Below are the code and all the weights of a small trained network. Each question names an input and a target symbol and asks about switching units off, where a switched-off unit gives its printed mean instead of its output.

import numpy as np


def w(rows, s, z=0):
    codes = np.array(rows[::2]) - 128.0
    scale = np.full(codes.shape[1], s)
    scale[-1] = z or s
    return codes * scale


def norm(h):
    return h / np.sqrt((h * h).mean(-1, keepdims=True) + 1e-5)


def f(y):
    return np.maximum(y, 0)


def softmax(a):
    e = np.exp(a - a.max(-1, keepdims=True))
    return e / e.sum(-1, keepdims=True)


def log_softmax(a):
    a = a - a.max(-1, keepdims=True)
    return a - np.log(np.exp(a).sum(-1, keepdims=True))


def net(x, mask):
    ids = ['βγδεζηθλπφψω'.index(c) for c in x.split()]
    T = len(ids)
    res = E[ids] + P[:T]
    q, k, v = (norm(res) @ M[0].T for M in (Q, K, V))
    z = softmax(np.where(np.tri(T) > 0, q @ k.T / 2**0.5, -1e9)) @ v
    res = res + np.where(mask[0], z, O[0][:, -1]) @ O[0][:, :-1]
    y = f(norm(res) @ A[0][:, :-1].T + A[0][:, -1])
    res = res + np.where(mask[1:9], y, B[0][:, -1]) @ B[0][:, :-1]
    return log_softmax(norm(res)[-1] @ U[:, :-1].T + U[:, -1])


Q, K, V, O, A, B = {}, {}, {}, {}, {}, {}
E = w([
[192,100,170,176,103,172,103,118,105,146,114],'β',
[128,133,111,132,125,143,131,132,160,120,219],'γ',
[124,113,83,118,140,176,98,79,176,144,175],'δ',
[179,134,172,136,52,155,192,76,105,153,88],'ε',
[129,108,126,72,134,120,108,126,122,113,84],'ζ',
[161,102,140,123,106,166,162,110,164,202,146],'η',
[117,165,219,137,129,184,147,71,164,142,119],'θ',
[180,175,158,110,194,109,114,140,119,153,166],'λ',
[177,163,91,157,123,80,145,160,179,122,84],'π',
[202,164,40,92,198,170,167,124,77,16,111],'φ',
[132,254,120,131,73,158,95,77,21,138,125],'ψ',
[118,117,107,178,165,87,146,83,99,166,130],'ω',
],0.022)
P = w([
[106,81,81,171,148,127,224,238,67,23,193],'0',
[133,105,28,63,194,146,144,147,138,116,138],'1',
[147,132,68,54,174,129,143,106,148,123,114],'2',
[177,156,114,80,125,103,121,61,172,102,138],'3',
[187,180,184,108,87,88,95,26,187,84,122],'4',
[198,215,177,94,66,47,77,23,189,91,152],'5',
[201,236,177,103,81,47,3,16,199,78,131],'6',
[225,245,155,92,64,34,5,8,231,54,146],'7',
],0.0062)
Q[0] = w([
[196,112,101,61,207,46,70,22,173,134,105],'head 1',
[187,176,83,106,67,215,100,1,139,84,126],'head 1',
],0.006)
K[0] = w([
[146,255,79,163,113,106,105,82,70,98,120],'head 1',
[134,187,165,104,136,9,73,114,107,122,99],'head 1',
],0.0069)
V[0] = w([
[174,150,57,255,191,35,156,103,155,147,107],'head 1',
[234,147,95,70,97,168,143,223,214,42,87],'head 1',
],0.009)
O[0] = w([
[165,148,118,251,163,102,212,109,168,141,97,252],'head 1',
[169,110,98,141,113,183,153,224,204,54,76,94],'head 1',
],0.017,0.0039)
A[0] = w([
[148,178,75,106,104,123,111,58,123,129,138,154],'neuron 1',
[200,202,77,188,180,106,166,133,128,66,59,240],'neuron 2',
[112,208,122,117,110,136,73,151,75,87,151,116],'neuron 3',
[73,69,40,112,99,187,102,159,164,100,128,37],'neuron 4',
[186,170,150,120,182,103,109,152,182,153,178,4],'neuron 5',
[115,102,123,61,62,137,2,123,82,135,102,124],'neuron 6',
[129,63,169,111,193,118,54,119,111,193,130,25],'neuron 7',
[75,142,136,165,157,178,161,88,7,163,213,66],'neuron 8',
],0.0099,0.0035)
B[0] = w([
[179,163,235,168,143,113,84,128,153,66,127,209],'neuron 1',
[59,180,144,78,154,130,94,84,140,209,160,248],'neuron 2',
[144,118,205,111,137,152,176,201,164,136,212,179],'neuron 3',
[153,124,163,134,130,65,75,17,68,158,79,154],'neuron 4',
[135,207,107,104,64,170,78,230,129,160,82,152],'neuron 5',
[60,76,134,134,85,124,249,101,224,131,142,203],'neuron 6',
[167,243,185,225,184,140,111,191,121,71,156,155],'neuron 7',
[160,101,1,161,137,92,100,166,89,95,36,207],'neuron 8',
],0.0093,0.013)
U = w([
[93,149,129,220,119,123,151,221,195,119,74,117],'β',
[81,74,96,108,103,106,67,180,168,104,106,255],'γ',
[121,145,86,170,107,193,87,60,165,86,204,77],'δ',
[184,70,92,90,78,114,115,111,173,197,121,189],'ε',
[83,108,196,78,149,162,190,137,187,142,170,124],'ζ',
[125,116,124,155,198,59,177,109,134,206,132,155],'η',
[124,169,206,129,116,129,131,127,124,122,167,65],'θ',
[202,172,205,143,159,213,93,198,85,145,131,84],'λ',
[90,210,145,82,129,174,111,143,172,254,122,56],'π',
[175,164,91,85,183,203,143,130,177,97,107,129],'φ',
[112,145,68,122,52,180,169,142,68,137,140,244],'ψ',
[173,141,110,164,141,117,59,81,100,93,70,112],'ω',
],0.0086,0.0052)

Each question gives the input, a string of symbols that net reads in full, and the target symbol t.
The units are the heads (2 rows each of Q, K, V and O) and the neurons (one row each of A and B). Each row of codes is followed by its name. A weight is (code - 128) times the scale printed after its matrix; where a second scale follows, it is the last column's (O, A, B and U).
mask holds one flag per unit, heads first, then neurons. A switched-off unit (its flag False) gives its mean, the last column of its rows in O or B, instead of its output. The means were averaged over made-up inputs and are rounded, as every weight is.
A unit's drop is (log p(t) with every unit on - log p(t) with that unit switched off) / (log p(t) with every unit on - log p(t) with every unit switched off).
The circuit of an input: a set's keep is (log p(t) with only the set's units on - log p(t) with every unit switched off) / (log p(t) with every unit on - log p(t) with every unit switched off). Starting from all 9 units, units are removed one at a time, each time the one whose removal leaves the highest keep (on an exact tie, the one counted first), for as long as the keep stays at least 0.8.
circuit, biggest first: the units of the circuit, biggest drop first
most important unit: the unit with the biggest drop
top k neurons: the k neurons with the biggest drops, biggest first
drop of u: that unit's drop, to one decimal
input ψ θ ζ η, target ζ: top 2 neurons -> (neuron 6; neuron 7)
input ω β ψ, target ω: most important unit -> neuron 8
input ψ ψ θ, target θ: circuit, biggest first -> (head 1; neuron 7; neuron 2)
input φ β ψ η ε ζ ε, target ζ: circuit, biggest first -> (head 1; neuron 6)
input δ ζ γ ζ ψ, target ζ: circuit, biggest first -> (head 1; neuron 6; neuron 3)
input θ β η, target ζ: circuit, biggest first -> (head 1; neuron 6)
input ζ δ η λ λ δ ζ, target π: circuit, biggest first -> (neuron 2; head 1; neuron 1)
input η λ ψ γ γ ω η γ, target ω: circuit, biggest first -> (head 1; neuron 8; neuron 6; neuron 2)
input ε φ η η ζ η, target ε: circuit, biggest first -> (head 1; neuron 4; neuron 1)
input ψ ζ θ, target ζ: top 2 neurons -> (neuron 6; neuron 2)
input λ ψ λ, target λ: top 2 neurons -> (neuron 7; neuron 2)
input β η β, target ε: circuit, biggest first -> (head 1; neuron 1; neuron 7)
input λ β ε, target π: circuit, biggest first -> (neuron 2; head 1; neuron 6; neuron 1)
input ψ ω π ψ ζ ζ ψ ω, target ω: circuit, biggest first -> (head 1; neuron 8; neuron 2)
input ε η ζ β β ψ ψ, target θ: top 4 neurons -> (neuron 3; neuron 1; neuron 6; neuron 2)
input φ ψ β, target β: top 4 neurons -> (neuron 6; neuron 7; neuron 2; neuron 8)
input ψ ζ λ γ, target λ: most important unit -> neuron 6
input ε ε ζ ζ η, target ε: circuit, biggest first -> (neuron 4; head 1; neuron 1)
input ψ ψ β η η θ ζ, target ζ: circuit, biggest first -> (neuron 6; head 1)
input π ψ φ π β ζ λ ζ, target ζ: circuit, biggest first -> (head 1; neuron 6)
input ζ φ ψ ζ ζ γ, target ζ: top 2 neurons -> (neuron 6; neuron 8)
input ψ ω β, target ω: top neuron -> (neuron 8)
input η ω ω γ, target η: drop of head 1 -> 2.5
input γ λ ψ, target λ: drop of neuron 1 -> 0.8
input π λ β ψ η ψ ψ, target θ: drop of neuron 2 -> 0.1
